[128 = 0]
[151 129 126 142 131 129 136 128 138 160 126 118 139 126 125 126 118  72
 130 127 124 132 136 126 125 131 123 146 127 129 131 112 132 124] : 4
[152 126 125 147 132 136 133 122 121 145 128 123 136 127 122 127 123  95
 129 130 131 133 109 130 128 127 129 138 129 130 129 119 131 109] : 5
[ 95 132 129 144 129 131 118 128 151 169 122 128 134 114 117 127 116 109
 130 128 124 139 149 131 128 133 130 167 123 126 125 117 134 126] : 2
[ 79 126 130 151 129 133 117 128 115 222 124 134 134 117 121 129 115  21
 130 128 122 124  99 135 124 133 125 136 120 126 126 122 134 130] : 2
[150 125 130 126 129 128 139 135 113  94 130 135 133 124 129 126 128  83
 131 127 144 138 109 129 132 120 121 117 123 132 129 130 136 131] : 6
[ 99 110 138 113 128 121  99 136  94 128 126 142 127 110 128 129 145   1
 134 132 143 170 120 136 132 117 122  76 119 128 125 141 120 160] : 7
[101 133 130 143 127 124 140 137 123 167 134 132 127 128 127 126 115  69
 128 126 139 109 120 128 120 123 128 164 132 131 123 125 135 119] : 0
[132 120 130 131 129 127 133 134 111 118 127 132 136 124 127 127 127   6
 130 127 139 143  98 132 131 123 118 120 122 133 128 126 130 131] : 5
[149 131 130 138 129 129 130 132 102 146 135 130 139 128 130 128 125  75
 131 128 140 114 123 128 128 124 126 140 125 136 134 124 133 128] : 7
[ 84 129 131 146 127 124 126 136 119 174 131 134 122 122 126 127 117  51
 128 128 135 114 120 129 115 122 129 146 133 130 122 129 129 125] : 0
[111 125 132 133 127 123 120 129 137 102 125 134 124 113 129 126 126  61
 132 127 160 146 131 127 125 124 124 119 123 128 129 129 130 145] : 4
[104 119 132 128 127 126 125 134 120  93 125 142 128 114 127 126 129   7
 130 128 143 152  90 131 128 120 122 114 120 131 127 131 129 136] : 5
[137 128 132 141 128 128 142 144 103 151 128 133 142 125 122 129 116  18
 125 126 144 132 115 135 137 121 119 155 119 137 127 123 137 115] : 5
[109 120 131 123 128 122 131 138 115 132 127 132 132 122 124 127 130   3
 131 129 141 138 116 130 129 119 121 135 124 135 134 124 130 128] : 6
[133 120 132 131 130 126 126 139 111 159 126 127 137 120 128 128 124  21
 129 128 144 144 132 133 129 123 118 125 120 134 128 126 129 138] : 5
[174 138 127 129 127 123 130 123 129  97 131 132 132 135 133 126 141 134
 135 127 141 115 127 118 127 125 132 114 133 132 137 127 130 130] : 9
[110 134 129 141 128 128 133 133 131 163 132 124 123 132 128 127 114  64
 128 128 124 115 122 127 109 126 129 143 134 131 125 126 133 117] : 0
[167 134 130 134 130 125 142 139 103 145 133 127 139 136 128 129 127  93
 128 128 152 115 150 125 137 122 125 140 129 135 128 126 133 118] : 9
[151 125 132 128 130 124 129 133 106 123 130 131 132 129 129 129 135  71
 130 130 152 134 141 127 134 121 127 116 127 132 127 131 128 131] : 8
[168 120 131 123 130 126 132 132 111 122 128 125 135 129 131 128 132  37
 130 129 139 138 134 128 128 122 121 111 126 135 130 127 127 131] : 7
[128 127 130 126 127 127 131 136 121 125 129 127 134 123 128 128 121  67
 128 127 140 132 117 133 128 123 123 151 117 129 129 131 131 127] : 2
[114 122 128 134 129 126 126 125 134 149 124 129 131 118 126 126 125  41
 133 127 127 134 108 127 122 127 122 128 124 128 132 122 130 136] : 4
[119 123 129 141 129 130 135 137 108 155 127 135 137 122 124 128 120   1
 128 127 137 134  90 134 132 124 119 138 119 133 125 126 133 125] : 4
[107 129 128 147 128 129 142 135 117 153 129 133 131 124 124 127 116  25
 128 125 142 111  90 129 127 126 125 160 126 131 124 121 137 118] : 3
[124 127 129 144 126 121 127 133 125 148 130 133 133 116 127 129 124  68
 131 125 162 119 114 129 134 126 120 154 124 126 129 133 131 140] : 3
[144 131 131 132 128 123 136 141 103 152 132 135 138 127 124 128 131  66
 131 127 144 132 138 130 136 120 124 134 126 133 130 125 132 124] : 8
[130 124 128 138 130 129 123 123 139 164 124 123 133 118 124 126 124  82
 132 128 113 145 130 128 121 128 124 140 124 125 131 116 127 137] : 4
[129 119 135 140 131 130 117 142  80 210 129 132 140 123 123 132 127  27
 127 131 150 142 145 139 141 123 124 125 120 132 122 131 130 129] : 7
[135 120 129 139 131 132 119 123 118 168 125 124 135 122 122 128 127  90
 131 129 122 145 119 132 128 128 126 129 123 127 127 119 127 127] : 5
[183 134 126 146 131 133 157 141 123 132 129 115 144 141 129 128 107  75
 124 124 140 122 146 130 133 125 116 157 124 138 129 114 138 112] : 6
[108 123 131 133 127 123 131 141 112 157 127 131 134 123 122 129 127  39
 127 128 155 126 125 129 135 119 122 155 124 135 133 123 134 123] : 5
[177 125 126 140 131 131 155 136 119 150 129 119 143 137 126 127 115  45
 128 125 132 116 117 128 131 125 120 156 125 136 131 117 135 114] : 5
[ 71 127 131 139 127 125 116 129 123 172 128 137 127 118 126 128 116   7
 134 127 133 125  97 132 120 131 125 125 121 125 128 132 132 143] : 1
[148 134 129 141 127 122 136 131 126 145 132 128 131 134 130 128 121 122
 133 126 155 114 125 127 133 127 126 150 129 121 128 137 134 124] : 0
[112 117 129 131 130 129 115 122 127 144 122 131 130 115 125 127 133  42
 134 128 120 152  93 131 123 128 122 111 120 124 128 123 124 142] : 4
[134 126 129 130 129 129 157 142 104 175 129 128 144 129 123 129 114   4
 125 126 143 122 112 134 136 124 117 146 120 138 127 121 136 113] : 5
[ 85 122 132 148 129 128 118 135 107 240 126 130 140 117 121 131 110  14
 129 128 131 131 118 138 132 129 120 144 117 129 125 123 133 133] : 4
[ 85 120 132 133 127 124 119 134 116 151 125 135 130 115 126 128 125   1
 130 128 145 129 104 134 126 125 123 131 121 133 131 129 133 134] : 3

[128 144 117 164 128  82  93 102 130 149 131 111  71 100 134 142  88 140
 139 106 118 153 143 122 118 103 148 128 162  97 145 141 146 135 146 143
   1 132  59 175 127 105 117 176 115  83 157 120 126 147 203 140 129 140
 104 152 113 159 135 133  79 118 148 111 123 165 113 182 114 133  92 116
 144  93  95 109  78 181 123 112 100 115  85 129 133 131 205 111  85 158
  98 155 170 175 128 138 109 141 103 114 133 110 160 202 107 108 156 102
 117  93 122 136 136 111 104 127 185 153 141  96 120 150  94 195  97 176
 100 140 126 145 135] : 0
[105 143 120  81 149 129 114  99 131 130 142 124 133 124 113 117 146  76
 130 139 149 103 113 126 138 118 127 145 132 168 125 139 147 141 112 112
 254 116 169 125 125 146 161  76 137 148 114 110 200  88  85 181 150 116
 139  80 112 129 119 120 160 106  79 157 123 129 135 129 147 114 140 134
 114 174 167 102 184  84 138 139 166 132 167  94 196  98  53 191 141 154
 120 145  51 119 170 118 163 116  98 141 176 106 111  61 199 166 148 145
 112 157 189 100 130 126 143  97  97 122 100 108 156 151 145 109 134 109
 163 138 159 144 143] : 9
[144 110 187 118 102 113 130 157 147 156  93 120 145 151 145 154 100 166
 112 106 143 132  99 156 103 157 162 122  96 151  80 109 142 100 115 158
 145 129 152 100 149 161  84 159 133 102 138 157  95 109 158  84 120 106
 126 157 160 143 115 169 196 156 150 137 140 126 106 116 125 119 130 103
 193 114 107 197  83 132 109 120  98 145 112 185 137 128 155 108 111  85
  75 165 211 124 101 160 152 167 187 125 114 105 187 147 130  81 125  89
 126 106 139 204 146 118 132  94 129 145 120 138 122 164 157 121 216 133
 112 102 110 123 145] : 1
[173 157 144 100  85 128 127 188 109 150  99 114 161 167 141 137 142 165
  93 131 165 118  75 186  74 152 180 167  87 142 107 102 146 106 112 104
 178  98 151  65 129 174  88 123 164  95  81 153  93 116 116  71  97 119
 115 143 159  97 126 155 172 129  97 121 158 103 114 103 129 151 145 102
 200 148 107 225 115 115 105 120 123 140 168 135 138 139 127 121  99 114
 112 174 189  70  98 152 127 146 174 131 115 103 160 161 106  96 152 110
 148 102 108 179 146 130 103 114 119 130 136 159 144 111 136  77 195 119
 130 155  99 145 141] : 3
[117 124 111 154 110  76 135 136 145 114 149 111 153  74 121  93  98 130
 176 102 135 118 128 113 101 123 120  95  88 149 165 183  75 121 143 143
  94 156  99 135  84 103 127  86 102 157 209 194 138 161 158 154 122 140
 118 158  91 208 133 135  97 124 113 137 122 146 138 171 128 114  77 154
 123 119 178 103 140 162 141 128  94  80  89  95 109 107 151 105 145 128
 128  76  78 138  92  80 120 115 164 134 132 137 120 112 109 135 132 136
 168 162 137  29 143 107 119 104 128 103 138 128  97 123 131 113  79 133
 136  87 145 132 116] : 5
[136  95 187 132 116 119 134 145 154 152  99 130 132 148 149 163  94 165
 117 108 124 145 120 137 128 154 142 107 117 133  81 106 143 107 118 163
 106 138 142 128 158 145  93 182 120 105 140 137  83 114 164  89 127 106
 132 157 161 136 116 158 183 162 175 134 131 135 111 114 123 118 131 105
 166  99  95 170  70 144 113 120  97 149  95 198 121 131 161 104 118  84
  81 147 217 142 112 159 146 162 169 120 105 117 177 154 130  81 109  89
 113 107 131 212 134 121 142 113 137 148 119 133 117 167 150 147 190 140
 102  96 112 108 138] : 0
[171 162 109  95  73 168 122 160  90 123 103 108 129 150 147 101 172 121
 100 160 171  76  79 151  86 117 194 164 127 119 143  95 139 111 125  51
 222  99 162  67 108 157 119 107 142  96  81 149 102 127 123  75  91  88
 113 147 139  64 128 108 127 136  99 126 191  99 118 109 132 139 176 148
 192 166 119 223 135  66 129 102 159 145 155 114 160 118  88 134  91 118
 167 148 156  42 100 151 122 115 136 144  98 102 173  91  92 129 173 126
 153 105 140 189 158 141  88 141 114 132 168 150 168  99 124  97 143 120
 143 165 101 167 134] : 6
[ 94 143  92 106 140  99 154 123 153 126 148 125 179 107 103 101 190  95
 151 125 191 127 151 114 127  92 127 103 107 160 154 162 119 131 100 101
 153 136 102 132  84 133 153  76 117 150 148 126 173  99 125 151 130  98
 138 100  96 179 136 135 133 144  84 165 108 120 151 155 151 130 130 136
 126 166 187  85 148 142 136 133 139 105 138  96 132  68  71 172 197 154
 146  90  34 125 147  90 105  79 148 144 144 130  91  83 185 141 101 141
 133 170 134  55 121 102 167  95 113  88 129 132 139 135 128 114  82 104
 124  80 149 104 124] : 8
[ 92 140 104  85 158 123 133 101 138 130 148 133 160 121  98 113 182  79
 129 142 155 125 136 125 144 118 112 135 130 165 128 136 150 145 104 111
 207 114 148 128 120 145 166  79 141 149 118 103 201  69  73 174 148 122
 146  64 110 136 128 125 161 113  75 153  99 118 143 134 153 120 135 126
 105 180 171  86 180 119 132 144 161 125 171  95 172  98  51 196 174 162
 130 133  35 127 178 113 145 105 106 140 175 118  85  77 205 161 122 148
 107 160 156  89 117 121 166 100 103 104  99 117 148 149 141 108 114 109
 141 132 159 122 135] : 9
[131 111 172 128 101 101 121 126 157 157  95 109 107 124 149 147 101 147
 131 106 153 133 118 125 115 121 174 101 131 132 101 112 153 104 123 140
  93 139 118 131 138 142 104 179 102  86 164 148  88 108 208  97 121  84
 121 165 143 153 118 150 168 171 164 145 147 147 102 152 128 110 130 118
 197 106  99 176  54 137 118 100  96 142  71 183 151 100 163 114 104 101
  79 155 205 141 112 158 144 155 161 124 111  95 215 145 125  84 134  76
 113  98 158 209 149 107 130  99 155 152 139 115 132 192 138 173 174 156
  95  88 116 128 145] : 0
[118 122 113 166 120  76 129 133 143 114 148 110 150  69 117  95  80 130
 171 105 121 120 127 118 104 132 113  99  90 147 164 186  79 124 150 153
  91 155  97 134  87  98 129  85 108 154 206 192 138 157 157 156 122 152
 114 162  92 203 132 134  93 118 112 127 125 151 136 176 127 110  67 150
 119 115 176 109 139 168 138 129  90  78  87  93 109 117 163  99 143 134
 124  86  92 146  90  80 125 128 156 131 133 134 125 125 101 133 137 133
 169 154 137  25 148 111 114 112 134 106 136 127  98 125 132 117  82 143
 133 101 143 137 113] : 4
[ 85 137  95 104 152 112 159 119 149 122 152 135 183 111  97 111 194  92
 145 134 177 139 164 113 138 102 110 103 110 155 147 154 126 140 101 103
 142 133 109 133  98 130 162  83 125 157 140 116 177  87 100 155 136 107
 144  84 101 162 137 130 132 137  88 157  96 118 153 144 153 132 134 129
 112 168 182  69 149 149 133 140 144 110 149 104 124  83  66 173 205 153
 150  95  29 133 163  98 105  80 141 140 148 139  68  89 183 144  87 147
 119 167 123  55 108 109 181 107 114  84 122 133 134 134 127 116  77 108
 117  92 152  95 121] : 8
